Below is a small trained network, with its code and all its weights. Each question gives an input and a class and asks what happens when units are switched off, that is, made to give their printed mean instead of their output.

import numpy as np


def w(rows, s, z=0):
    codes = np.array(rows[::2]) - 128.0
    scale = np.full(codes.shape[1], s)
    scale[-1] = z or s
    return codes * scale


def norm(h):
    return h / np.sqrt((h * h).mean(-1, keepdims=True) + 1e-5)


def f(y):
    return y / 2 * (1 + np.tanh(0.7978845608 * (y + 0.044715 * y**3)))


def log_softmax(a):
    a = a - a.max(-1, keepdims=True)
    return a - np.log(np.exp(a).sum(-1, keepdims=True))


def net(x, mask):
    res = np.array(x, float).reshape(1, 3) / 4 @ E
    u = 0
    for l in range(3):
        y = f(norm(res) @ A[l][:, :-1].T + A[l][:, -1])
        res = res + np.where(mask[u : u + 6], y, B[l][:, -1]) @ B[l][:, :-1]
        u += 6
    return log_softmax(norm(res)[-1] @ U[:, :-1].T + U[:, -1])


A, B = {}, {}
E = w([
[42,183,83],'x0',
[97,164,241],'x1',
[140,3,125],'x2',
],0.0063)
A[0] = w([
[183,163,105,184],'0.n0',
[6,87,104,128],'0.n1',
[167,174,208,35],'0.n2',
[63,113,210,215],'0.n3',
[66,213,107,106],'0.n4',
[193,169,192,253],'0.n5',
],0.013,0.0057)
B[0] = w([
[76,101,230,174],'0.n0',
[56,132,70,200],'0.n1',
[10,166,154,161],'0.n2',
[138,184,141,249],'0.n3',
[196,122,89,217],'0.n4',
[114,82,138,253],'0.n5',
],0.012,0.0066)
A[1] = w([
[130,100,203,135],'1.n0',
[138,244,116,2],'1.n1',
[156,121,158,113],'1.n2',
[61,140,136,101],'1.n3',
[53,105,5,122],'1.n4',
[108,116,115,104],'1.n5',
],0.012,0.0061)
B[1] = w([
[109,19,245,201],'1.n0',
[255,103,206,161],'1.n1',
[37,133,192,132],'1.n2',
[120,149,48,160],'1.n3',
[153,171,108,253],'1.n4',
[137,123,196,125],'1.n5',
],0.0057,0.006)
A[2] = w([
[80,87,17,3],'2.n0',
[199,29,154,149],'2.n1',
[130,119,212,81],'2.n2',
[137,241,116,27],'2.n3',
[2,208,155,57],'2.n4',
[192,191,97,107],'2.n5',
],0.0094,0.0029)
B[2] = w([
[90,63,207,202],'2.n0',
[255,147,85,254],'2.n1',
[103,124,186,227],'2.n2',
[238,184,141,219],'2.n3',
[161,171,55,250],'2.n4',
[208,190,119,210],'2.n5',
],0.0078,0.0029)
U = w([
[149,42,232,211],'0',
[148,209,36,253],'1',
[237,4,73,38],'2',
[32,43,15,108],'3',
[38,179,218,80],'4',
[197,242,161,54],'5',
],0.016,0.0052)

Each question gives the input, the list of numbers given to net, and the class t.
The units are the neurons (one row each of A and B). Each row of codes is followed by its name. A weight is (code - 128) times the scale printed after its matrix; where a second scale follows, it is the last column's (A, B and U).
mask holds one flag per neuron, layer by layer. A switched-off neuron (its flag False) gives its mean, the last column of its row in B, instead of its output. The means were averaged over made-up inputs and are rounded, as every weight is.
A unit's drop is (log p(t) with every unit on - log p(t) with that unit switched off) / (log p(t) with every unit on - log p(t) with every unit switched off).
The circuit of an input: a set's keep is (log p(t) with only the set's units on - log p(t) with every unit switched off) / (log p(t) with every unit on - log p(t) with every unit switched off). Starting from the 12 units with the biggest drops (on a tie, the unit counted first), units are removed one at a time, each time the one whose removal leaves the highest keep (on an exact tie, the one counted first), for as long as the keep stays at least 0.8.
units of the circuit, in order: the units of the circuit, biggest drop first
k most important neurons: the k neurons with the biggest drops, biggest first
k most important neurons of layer l: the k neurons of layer l with the biggest drops, biggest first
drop of u: that unit's drop, to one decimal
input [6,7,2], class 1: most important neuron	0.n1
input [1,-7,2], class 3: 3 most important neurons	0.n3, 0.n4, 2.n1
input [2,4,2], class 1: units of the circuit, in order	0.n1, 2.n4
input [0,-5,-5], class 0: units of the circuit, in order	0.n0, 0.n3
input [-2,-8,-2], class 0: 2 most important neurons	0.n0, 0.n4
input [2,2,7], class 1: 2 most important neurons	0.n5, 1.n4
input [-7,-8,0], class 0: 2 most important neurons	0.n0, 0.n1
input [-1,4,-3], class 4: 3 most important neurons	0.n2, 0.n5, 0.n1
input [2,-5,3], class 3: 2 most important neurons	0.n3, 2.n0
input [3,-4,1], class 3: 3 most important neurons	0.n3, 0.n1, 2.n0
input [5,8,-4], class 5: 2 most important neurons	1.n1, 0.n4
input [-2,-4,0], class 0: 3 most important neurons	0.n0, 0.n4, 0.n1
input [1,7,2], class 1: units of the circuit, in order	2.n4, 0.n0
input [-3,8,-1], class 4: 2 most important neurons	0.n2, 0.n3
input [3,0,5], class 3: 2 most important neurons	0.n1, 2.n0
input [-5,2,-2], class 4: 2 most important neurons	0.n2, 0.n4
input [8,7,7], class 1: 2 most important neurons	0.n1, 0.n3
input [-5,-7,-6], class 0: units of the circuit, in order	0.n0
input [1,5,7], class 1: 2 most important neurons of layer 2	2.n4, 2.n0
input [0,0,-2], class 0: 2 most important neurons of layer 0	0.n0, 0.n1
input [-6,-5,-1], class 0: 2 most important neurons of layer 0	0.n0, 0.n4
input [-6,3,-3], class 4: 2 most important neurons of layer 0	0.n2, 0.n4
input [-5,8,-2], class 4: 2 most important neurons of layer 0	0.n2, 0.n3
input [3,3,4], class 1: 2 most important neurons of layer 0	0.n1, 0.n3
input [-4,1,-4], class 4: drop of 0.n2	0.7
input [-7,7,-2], class 4: drop of 0.n2	0.8
input [-3,2,-3], class 4: drop of 0.n2	0.8
input [-2,-5,-1], class 0: drop of 0.n0	0.8
